Here is a tiny trained network, its code and every weight. The questions are about switching its units off for an input and a class, where a switched-off unit gives its printed mean instead of its output.

import numpy as np


def w(rows, s, z=0):
    codes = np.array(rows[::2]) - 128.0
    scale = np.full(codes.shape[1], s)
    scale[-1] = z or s
    return codes * scale


def f(y):
    return np.maximum(y, 0)


def log_softmax(a):
    a = a - a.max(-1, keepdims=True)
    return a - np.log(np.exp(a).sum(-1, keepdims=True))


def net(x, mask):
    res = np.array(x, float).reshape(1, 7) / 4 @ E
    y = f(res @ A[0][:, :-1].T + A[0][:, -1])
    res = res + np.where(mask, y, B[0][:, -1]) @ B[0][:, :-1]
    return log_softmax(res[-1] @ U[:, :-1].T + U[:, -1])


A, B = {}, {}
E = w([
[189,222,12],'x0',
[240,182,35],'x1',
[254,107,209],'x2',
[38,235,35],'x3',
[125,199,200],'x4',
[145,28,73],'x5',
[135,71,218],'x6',
],0.0069)
A[0] = w([
[160,126,157,133],'neuron 1',
[161,13,57,253],'neuron 2',
[233,138,214,114],'neuron 3',
[155,92,122,211],'neuron 4',
[33,130,55,233],'neuron 5',
[72,177,244,235],'neuron 6',
[243,221,34,151],'neuron 7',
[255,207,213,197],'neuron 8',
[153,76,131,92],'neuron 9',
[215,86,214,97],'neuron 10',
],0.0071,0.0059)
B[0] = w([
[116,149,128,153],'neuron 1',
[151,163,187,236],'neuron 2',
[99,160,85,195],'neuron 3',
[186,141,158,182],'neuron 4',
[160,227,152,247],'neuron 5',
[175,105,186,241],'neuron 6',
[82,91,164,254],'neuron 7',
[253,159,93,234],'neuron 8',
[102,145,144,147],'neuron 9',
[130,134,112,194],'neuron 10',
],0.011,0.0092)
U = w([
[150,33,248,100],'0',
[87,196,102,42],'1',
[47,68,6,30],'2',
[169,209,121,253],'3',
],0.014,0.0056)

Each question gives the input, the list of numbers given to net, and the class t.
The units are the neurons (one row each of A and B). Each row of codes is followed by its name. A weight is (code - 128) times the scale printed after its matrix; where a second scale follows, it is the last column's (A, B and U).
mask holds one flag per neuron, in row order. A switched-off neuron (its flag False) gives its mean, the last column of its row in B, instead of its output. The means were averaged over made-up inputs and are rounded, as every weight is.
A unit's drop is (log p(t) with every unit on - log p(t) with that unit switched off) / (log p(t) with every unit on - log p(t) with every unit switched off).
The circuit of an input: a set's keep is (log p(t) with only the set's units on - log p(t) with every unit switched off) / (log p(t) with every unit on - log p(t) with every unit switched off). Starting from all 10 units, units are removed one at a time, each time the one whose removal leaves the highest keep (on an exact tie, the one counted first), for as long as the keep stays at least 0.8.
units of the circuit, in order: the units of the circuit, biggest drop first
top k neurons: the k neurons with the biggest drops, biggest first
drop of u: that unit's drop, to one decimal
input [-5,-7,-3,7,8,-2,1], class 0: units of the circuit, in order => (neuron 6)
input [-7,7,4,-4,1,7,-5], class 3: units of the circuit, in order => (neuron 6; neuron 3)
input [2,-2,-1,2,3,-4,8], class 0: top 2 neurons => (neuron 6; neuron 5)
input [0,4,2,-2,-7,1,0], class 0: top 2 neurons => (neuron 5; neuron 8)
input [-3,3,4,-8,1,6,7], class 3: top 2 neurons => (neuron 3; neuron 8)
input [6,-8,5,-4,-3,-5,3], class 3: top 2 neurons => (neuron 7; neuron 8)
input [2,-6,-7,0,-2,8,5], class 1: top 4 neurons => (neuron 8; neuron 6; neuron 5; neuron 7)
input [3,3,-4,8,-1,1,-6], class 1: top 2 neurons => (neuron 8; neuron 7)
input [3,-1,-4,2,8,8,-1], class 1: top 2 neurons => (neuron 8; neuron 6)
input [-4,1,8,5,3,1,7], class 3: drop of neuron 8 => 0.6
input [8,-7,-7,-8,-3,-8,3], class 0: drop of neuron 10 => 0.1
